Below are the code and all the weights of a small trained network. Each question names an input and a target symbol and asks about switching units off, where a switched-off unit gives its printed mean instead of its output.

import numpy as np


def w(rows, s, z=0):
    codes = np.array(rows[::2]) - 128.0
    scale = np.full(codes.shape[1], s)
    scale[-1] = z or s
    return codes * scale


def f(y):
    return y / 2 * (1 + np.tanh(0.7978845608 * (y + 0.044715 * y**3)))


def softmax(a):
    e = np.exp(a - a.max(-1, keepdims=True))
    return e / e.sum(-1, keepdims=True)


def log_softmax(a):
    a = a - a.max(-1, keepdims=True)
    return a - np.log(np.exp(a).sum(-1, keepdims=True))


def net(x, mask):
    ids = ['αεθξτφψ'.index(c) for c in x.split()]
    T = len(ids)
    res = E[ids] + P[:T]
    q, k, v = (res @ M[0].T for M in (Q, K, V))
    z = softmax(np.where(np.tri(T) > 0, q @ k.T / 3**0.5, -1e9)) @ v
    res = res + np.where(mask[0], z, O[0][:, -1]) @ O[0][:, :-1]
    y = f(res @ A[0][:, :-1].T + A[0][:, -1])
    res = res + np.where(mask[1:9], y, B[0][:, -1]) @ B[0][:, :-1]
    return log_softmax(res[-1] @ U[:, :-1].T + U[:, -1])


Q, K, V, O, A, B = {}, {}, {}, {}, {}, {}
E = w([
[78,134,172,72,68,57,161],'α',
[188,177,60,196,165,62,149],'ε',
[205,187,142,156,103,167,133],'θ',
[185,61,142,185,86,90,141],'ξ',
[132,248,103,218,108,165,124],'τ',
[2,98,30,93,207,208,155],'φ',
[106,139,60,233,163,209,243],'ψ',
],0.011)
P = w([
[104,206,172,169,217,144,216],'0',
[254,141,139,127,67,51,110],'1',
[194,38,162,90,4,122,134],'2',
[163,105,80,91,79,69,119],'3',
[134,86,164,70,21,141,127],'4',
[135,127,34,151,145,74,107],'5',
[141,106,154,113,30,131,136],'6',
[174,155,104,155,59,142,126],'7',
[139,107,131,131,58,99,148],'8',
[151,124,130,134,62,139,116],'9',
[155,129,67,152,115,99,77],'10',
],0.0051)
Q[0] = w([
[214,116,102,194,3,79,247],'H1',
[77,210,119,128,84,149,121],'H1',
[68,144,149,119,155,192,146],'H1',
],0.006)
K[0] = w([
[68,206,168,190,209,181,195],'H1',
[165,74,72,175,254,144,216],'H1',
[129,168,103,137,103,80,80],'H1',
],0.0057)
V[0] = w([
[204,86,105,110,121,79,79],'H1',
[255,156,111,197,116,192,87],'H1',
[55,63,51,151,174,185,140],'H1',
],0.0077)
O[0] = w([
[90,242,255,206,229,129,145,61],'H1',
[23,74,105,212,49,81,150,251],'H1',
[83,44,123,74,241,141,79,125],'H1',
],0.0085,0.0025)
A[0] = w([
[196,122,163,249,198,153,216,253],'N1',
[233,122,129,102,180,119,201,241],'N2',
[97,192,144,196,16,1,89,248],'N3',
[180,89,189,220,185,186,139,215],'N4',
[66,199,67,27,182,153,188,153],'N5',
[154,76,38,120,72,91,168,102],'N6',
[74,192,24,170,104,165,147,157],'N7',
[132,79,61,148,79,141,139,105],'N8',
],0.0065,0.0029)
B[0] = w([
[62,83,200,50,82,26,222,179],'N1',
[190,205,184,61,105,109,94,149],'N2',
[160,76,174,200,180,206,177,254],'N3',
[189,192,102,104,113,4,189,144],'N4',
[254,83,243,120,156,128,127,140],'N5',
[73,152,83,129,94,146,104,185],'N6',
[109,175,139,97,123,199,93,172],'N7',
[30,155,47,125,146,103,134,169],'N8',
],0.0062,0.01)
U = w([
[191,216,100,93,111,145,182,85],'α',
[170,128,126,169,161,75,164,164],'ε',
[123,149,79,226,142,188,119,32],'θ',
[125,167,138,133,193,106,195,158],'ξ',
[85,143,2,109,119,171,152,61],'τ',
[176,165,64,42,181,120,109,92],'φ',
[120,133,41,88,178,177,68,254],'ψ',
],0.0068,0.0034)

Each question gives the input, a string of symbols that net reads in full, and the target symbol t.
The units are the heads (3 rows each of Q, K, V and O) and the neurons (one row each of A and B). Each row of codes is followed by its name. A weight is (code - 128) times the scale printed after its matrix; where a second scale follows, it is the last column's (O, A, B and U).
mask holds one flag per unit, heads first, then neurons. A switched-off unit (its flag False) gives its mean, the last column of its rows in O or B, instead of its output. The means were averaged over made-up inputs and are rounded, as every weight is.
A unit's drop is (log p(t) with every unit on - log p(t) with that unit switched off) / (log p(t) with every unit on - log p(t) with every unit switched off).
The circuit of an input: a set's keep is (log p(t) with only the set's units on - log p(t) with every unit switched off) / (log p(t) with every unit on - log p(t) with every unit switched off). Starting from all 9 units, units are removed one at a time, each time the one whose removal leaves the highest keep (on an exact tie, the one counted first), for as long as the keep stays at least 0.8.
units of the circuit, in order: the units of the circuit, biggest drop first
k most important neurons: the k neurons with the biggest drops, biggest first
drop when u is switched off: that unit's drop, to one decimal
input ψ φ τ τ ψ ξ, target ψ: units of the circuit, in order : (H1 N1)
input θ θ ξ τ, target θ: units of the circuit, in order : (H1 N3)
input α α α, target α: units of the circuit, in order : (H1)
input φ α ε, target φ: units of the circuit, in order : (H1 N2)
input θ θ ψ, target τ: units of the circuit, in order : (H1 N8 N6 N5)
input α ξ ξ, target α: units of the circuit, in order : (H1 N2)
input θ ε θ θ α ξ ε θ ε ε α, target θ: units of the circuit, in order : (H1 N3 N1)
input θ τ ε ξ, target θ: units of the circuit, in order : (H1 N3 N6)
input φ ξ ξ, target φ: 2 most important neurons : (N2 N3)
input φ θ ξ, target ψ: drop when N1 is switched off : 0.1
input φ φ θ, target ψ: drop when N1 is switched off : 0.2
input α ξ α ξ α ε, target α: drop when H1 is switched off : 0.9
